Here is a tiny trained network, its code and every weight. The questions are about switching its units off for an input and a class, where a switched-off unit gives its printed mean instead of its output.

import numpy as np


def w(rows, s, z=0):
    codes = np.array(rows[::2]) - 128.0
    scale = np.full(codes.shape[1], s)
    scale[-1] = z or s
    return codes * scale


def f(y):
    return np.maximum(y, 0)


def log_softmax(a):
    a = a - a.max(-1, keepdims=True)
    return a - np.log(np.exp(a).sum(-1, keepdims=True))


def net(x, mask):
    res = np.array(x, float).reshape(1, 4) / 4 @ E
    y = f(res @ A[0][:, :-1].T + A[0][:, -1])
    res = res + np.where(mask, y, B[0][:, -1]) @ B[0][:, :-1]
    return log_softmax(res[-1] @ U[:, :-1].T + U[:, -1])


A, B = {}, {}
E = w([
[113,227,251,133,195,123,166,85,185],'x0',
[142,99,95,84,173,178,94,14,126],'x1',
[126,169,89,181,197,174,105,184,187],'x2',
[35,166,84,117,22,179,122,88,145],'x3',
],0.011)
A[0] = w([
[88,193,223,123,148,123,136,93,136,39],'N0',
[64,173,95,117,31,168,127,103,137,62],'N1',
[130,113,171,131,78,91,139,160,113,96],'N2',
[187,83,141,115,195,105,113,179,107,102],'N3',
[125,100,160,102,67,98,135,80,103,186],'N4',
[130,92,75,96,176,171,120,33,126,97],'N5',
[176,82,163,128,145,94,152,124,89,88],'N6',
[99,169,60,132,162,164,122,170,165,152],'N7',
[121,135,70,146,177,165,113,173,171,11],'N8',
[132,89,173,110,86,93,147,87,82,3],'N9',
[129,72,49,122,103,125,116,163,108,128],'N10',
[104,154,135,126,90,114,155,250,131,76],'N11',
[132,81,78,129,107,123,112,155,74,11],'N12',
],0.016,0.0073)
B[0] = w([
[200,107,111,79,64,151,180,109,171,229],'N0',
[42,100,5,120,153,81,108,145,179,244],'N1',
[163,126,147,156,158,101,90,119,81,193],'N2',
[14,108,82,135,118,124,123,122,174,219],'N3',
[89,165,231,179,165,203,155,181,101,227],'N4',
[187,76,142,178,112,46,59,116,79,216],'N5',
[64,121,56,142,121,134,120,154,147,189],'N6',
[83,153,210,146,157,180,159,159,74,202],'N7',
[164,241,92,53,169,132,138,146,84,181],'N8',
[165,253,86,46,202,125,112,124,83,185],'N9',
[156,129,211,122,93,177,188,115,196,249],'N10',
[184,74,131,160,126,77,51,86,85,234],'N11',
[207,145,74,59,99,116,174,98,148,207],'N12',
],0.017)
U = w([
[214,123,145,109,72,128,225,62,222,94],'0',
[42,129,63,172,150,84,125,122,184,106],'1',
[139,231,166,143,199,138,135,147,64,136],'2',
[206,104,158,211,131,27,55,71,88,93],'3',
[102,101,232,254,126,156,158,123,146,247],'4',
],0.0073,0.014)

Each question gives the input, the list of numbers given to net, and the class t.
The units are the neurons (one row each of A and B). Each row of codes is followed by its name. A weight is (code - 128) times the scale printed after its matrix; where a second scale follows, it is the last column's (A, B and U).
mask holds one flag per neuron, in row order. A switched-off neuron (its flag False) gives its mean, the last column of its row in B, instead of its output. The means were averaged over made-up inputs and are rounded, as every weight is.
A unit's drop is (log p(t) with every unit on - log p(t) with that unit switched off) / (log p(t) with every unit on - log p(t) with every unit switched off).
The circuit of an input: a set's keep is (log p(t) with only the set's units on - log p(t) with every unit switched off) / (log p(t) with every unit on - log p(t) with every unit switched off). Starting from the 12 units with the biggest drops (on a tie, the unit counted first), units are removed one at a time, each time the one whose removal leaves the highest keep (on an exact tie, the one counted first), for as long as the keep stays at least 0.8.
units of the circuit, in order: the units of the circuit, biggest drop first
most important unit: the unit with the biggest drop
k most important neurons: the k neurons with the biggest drops, biggest first
drop of u: that unit's drop, to one decimal
input [-1,5,-7,-6], class 2: 2 most important neurons : N9, N1
input [7,2,-1,-8], class 1: most important unit : N3
input [-1,7,-8,0], class 2: 3 most important neurons : N4, N9, N11
input [-6,-3,7,2], class 2: 3 most important neurons : N7, N8, N0
input [-4,2,6,1], class 2: 3 most important neurons : N8, N7, N0
input [1,5,-4,1], class 3: 2 most important neurons : N5, N7
input [3,4,3,1], class 3: 2 most important neurons : N4, N10
input [6,8,-6,-6], class 3: 4 most important neurons : N5, N10, N1, N12
input [-3,2,-1,3], class 4: units of the circuit, in order : N0, N9
input [-4,-5,-5,-8], class 1: 2 most important neurons : N3, N6
input [-3,4,2,-4], class 1: 2 most important neurons : N3, N11
input [-2,4,7,6], class 2: 2 most important neurons : N7, N8
input [-2,8,5,-6], class 3: 2 most important neurons : N5, N1
input [-6,-8,5,-6], class 3: most important unit : N11
input [2,-8,7,7], class 3: 2 most important neurons : N11, N3
input [-7,-2,-4,-4], class 0: 2 most important neurons : N12, N10
input [-8,-5,2,-8], class 0: 2 most important neurons : N10, N12
input [-2,-4,-3,-1], class 3: 2 most important neurons : N7, N11
input [-1,1,4,-7], class 1: drop of N9 : 0.0
input [1,-2,-5,8], class 1: most important unit : N1
input [-2,3,-1,-3], class 4: drop of N11 : 1.3
input [6,1,1,4], class 0: drop of N0 : 2.8
input [-2,4,-4,0], class 2: drop of N10 : 0.0
